Group and class of each row:
|  29 |   4 |   0 |  -2 |  17 |  -5 |  -1 |   4 |   6 |  10 |  23 |  11 | -24 |  16 |  -2 |   1 |  -8 | -31 | -10 | -10 |   0 |  -2 | -11 |  -1 |  21 |  -9 | -17 | -19 |  -1 |   5 |  -4 |  -2 |  -4 |  -6 |   8 | -12 |   8 |  -4 |   5 |   0 |  -8 |   4 |  70 |  20 |  -3 | -21 |  -9 | -11 |
z708.z938
|  21 |   3 | -14 |  -3 |   3 | -39 |  -1 |  -1 |  -3 |  23 |  18 |  11 | -24 |  16 |   5 |  22 |  -1 | -11 |  -7 |   3 |  -3 |  15 | -12 |   3 |  19 |  -3 |  -7 | -20 |  -2 |  28 |  -9 |  -4 |  -1 | -10 |   7 |  -2 |  -6 |   3 |  -1 |  -9 |   7 |   2 |  65 |  16 |  -1 | -19 |   4 | -22 |
z511.z19
|  24 |  -8 |  -3 |   1 |  11 |   0 |  -1 |   7 |  -3 |  18 |   7 |  16 |   4 |  20 |  19 |  13 |   3 | -21 |  -5 |   5 | -27 | -11 | -11 |  -4 |   8 |  -1 | -13 |   1 |   1 |   2 | -26 |   6 |  -6 | -11 |  -1 |  -4 |  24 |  10 |  15 | -14 | -12 |  -2 |  98 |  -1 |   0 | -17 | -22 |  -9 |
z151.z671
|  12 |  -2 |   2 |  14 |  -3 |   0 |  -6 |  12 |   6 |   6 |   9 |  13 |  -3 |  15 |   4 |  20 |  10 | -15 |  19 |   3 |  -9 | -12 |  -5 |  -2 |  16 | -10 | -21 |   2 |   4 | -12 | -29 |   1 |   1 | -15 |  -8 |  -6 |  22 |   2 |   3 |   4 |   6 |  -4 |  37 |  -3 |   1 | -13 | -10 | -22 |
z151.z671
|  13 |   7 |   1 |   1 |   0 |  11 |  -4 |  23 | -14 | -11 |  11 |  60 | -15 |  17 |   7 |   7 |   3 |  -7 |  -1 |  14 |  -5 |  13 |  -4 |  13 |   4 |  -3 |  -3 | -10 |   1 |  -2 | -13 |  11 | -10 |  -7 | -26 |   9 |  18 |   8 |   9 | -18 |  -5 |  -1 |  53 |  -6 |  -4 |  -7 | -19 | -11 |
z151.z671
|   9 |  11 |   8 |   4 |   2 |  -9 |   1 |  19 |  -6 |  -2 |  25 |   6 |  -6 |   9 | -11 |  16 | -26 | -12 |  -9 |   4 |  -4 | -28 | -11 |  -3 |  12 |  -3 | -14 |  -5 |  -4 |   6 | -10 | -14 |  -7 | -13 |  -1 |   1 |  23 |  -1 |  14 |   4 |  -5 | -16 |  49 |   0 |  -2 |  -5 |   5 |  -1 |
z708.z938
|  22 |   3 | -17 |  -5 |  -1 | -12 |  -6 |   9 |   7 |  24 |  15 |  14 | -22 |   3 | -12 |   6 | -23 | -11 |  -2 |   0 |  -9 |  -7 |   2 | -10 |   1 |  -8 |   2 |   1 |  10 |  83 | -17 |  -7 |  -9 | -12 |  -4 |   0 |  12 |  -1 |   0 | -10 |  -6 |  -1 |  36 |   7 |  -6 | -27 | -11 |  -9 |
z708.z308
|  13 |  -5 |   1 | -10 |  -6 |   5 |   6 |   6 |  10 |  30 |  18 |   6 |  -4 |   8 |  19 |  20 |  -1 | -15 |   8 |   4 |  -6 |  -4 |  -6 |  -6 |   5 | -10 |   9 |   1 |  -8 |  20 | -12 |   4 |  -8 | -12 |  -4 |  17 |   9 |   8 |  -1 |  -6 |   0 | -16 |  88 |  -8 |   1 |  -9 | -18 |   7 |
z708.z938
|  16 |   8 |   7 |   3 | -22 | -11 |   0 |  15 |   2 |  -8 |  12 |   6 | -14 |  16 |   5 |   7 |  -8 | -12 | -49 |   5 | -25 | -14 |   5 |   7 |  17 | -10 |  -7 |  -1 |   4 |  -4 | -31 |  -8 |  -3 | -10 |  -6 |  -4 |  10 |   3 |   2 |  11 | -10 |  -3 |  86 |  -2 |  -5 | -21 |  -9 | -16 |
z151.z246
|  23 |   9 |   2 | -10 |  -1 |  -9 |  10 |  -2 |  20 |  23 |   9 |  10 | -13 |  11 |  -1 |  13 |  -7 | -12 |   1 | -98 |  -9 |  -8 |  -5 | -11 |  19 | -15 | -18 | -16 |   7 |  -1 | -42 |   9 |   2 | -19 |   6 |  -9 |  27 |   7 |   0 |   1 |  -9 | -21 |  98 |  10 | -13 | -26 | -17 |  -6 |
z151.z246
|  15 |   8 |   5 | -23 |   7 |  -3 |   5 |  18 | -17 | -10 |   4 |  19 | -10 |  15 |   0 |  11 |   4 | -14 | -14 | -24 |  -6 |   0 |  -3 |  -5 |  95 |  -9 | -14 |  -3 |   0 |  -8 | -33 |   6 |  -5 | -12 |   2 |  -2 |   3 |  -3 |   4 |   9 |   2 |   2 |  74 |  -2 |  -7 | -15 |   5 | -10 |
z151.z246
|  23 |   6 |  -8 |  12 | -11 |  -1 |   1 |  13 |   2 |  -8 |  14 |   4 | -18 |  18 |  10 |  12 |  -7 | -16 | -27 |  -8 | -27 | -17 |   3 |  22 |  23 |  -7 | -14 | -16 |   3 |  10 | -26 |  -5 | -20 | -18 |  -3 |  -2 |   8 |  -6 |   2 | -14 |   7 | -27 |  73 |   9 | -16 | -25 |  -7 | -29 |
z511.z742
|  15 | -27 |   4 |  -2 |  13 |   0 |  -1 |   6 |   3 |   8 |   8 |  11 | -27 |   6 |   2 |  13 | -20 | -21 |   5 |  11 | -23 |   5 |  -4 |  -1 |  16 | -22 |  -5 |   5 |   0 |  -4 | -21 |   1 |   2 | -12 |   3 |  -6 |  12 |   5 |   9 | -22 |  -1 |  -1 |  75 |  -4 | -11 |  -4 | -16 |  -6 |
z151.z671
|  16 |   5 |  -6 |   7 |  -9 |   5 |  -6 |  10 | -15 |  -5 |  14 |  15 |   2 |  13 |  -4 |  18 |  -3 | -10 |  -3 |  -2 |  -8 | -10 |   8 |  -4 |  38 | -11 |  -7 |   6 |   2 | -10 | -33 |   5 |  -6 | -18 |  -3 |  29 |  21 |  -3 |   1 |  15 |  -3 |  -9 |  76 |  -1 |   0 | -12 | -17 | -12 |
z151.z671
|  -1 |   4 |  -1 |   4 |  -1 |  -8 |  -8 |  17 |   8 |  -4 |  13 |  12 | -11 |  15 |  -4 |   9 |  -5 | -15 |  -9 |  -3 |  -9 |  -6 |   3 |   8 |  13 |  29 | -18 |  51 |   2 | -20 | -39 |  14 |  -6 | -14 | -21 |  -3 |   8 |   3 |  -3 |   8 |  -2 |  -5 |  81 |  -7 |  -3 | -21 |  -8 |  -9 |
z151.z671
|  17 |  -6 |   3 |   1 |  -1 |  -6 |  -9 |  21 |  -2 |   2 |   1 |   7 | -12 |  18 |   2 |  13 |  -3 |  -7 | -11 |  -1 |  -9 | -12 |  10 |  -5 |  10 |  -2 | -11 |   2 |   9 | -12 | -21 |  10 |   0 |  -3 | -11 |   1 |   1 |   6 |  -5 |  -9 |  -7 |   3 |  64 |   6 |   1 | -22 | -10 |   6 |
z151.z246
|  24 |   1 |  -8 | -20 |   7 | -11 |   0 | -14 |   3 |  33 |  26 |  19 | -16 |  25 | -24 | -57 | -13 | -23 |  -3 |   9 |  -6 |  20 |  -2 |  -9 |   6 | -12 | -16 |  -3 |   3 |  18 | -22 |   4 | -16 | -28 |   8 | -18 |  15 |  16 |   7 |   2 | -18 | -16 |  98 |   2 |   3 | -19 | -19 |   3 |
z708.z938
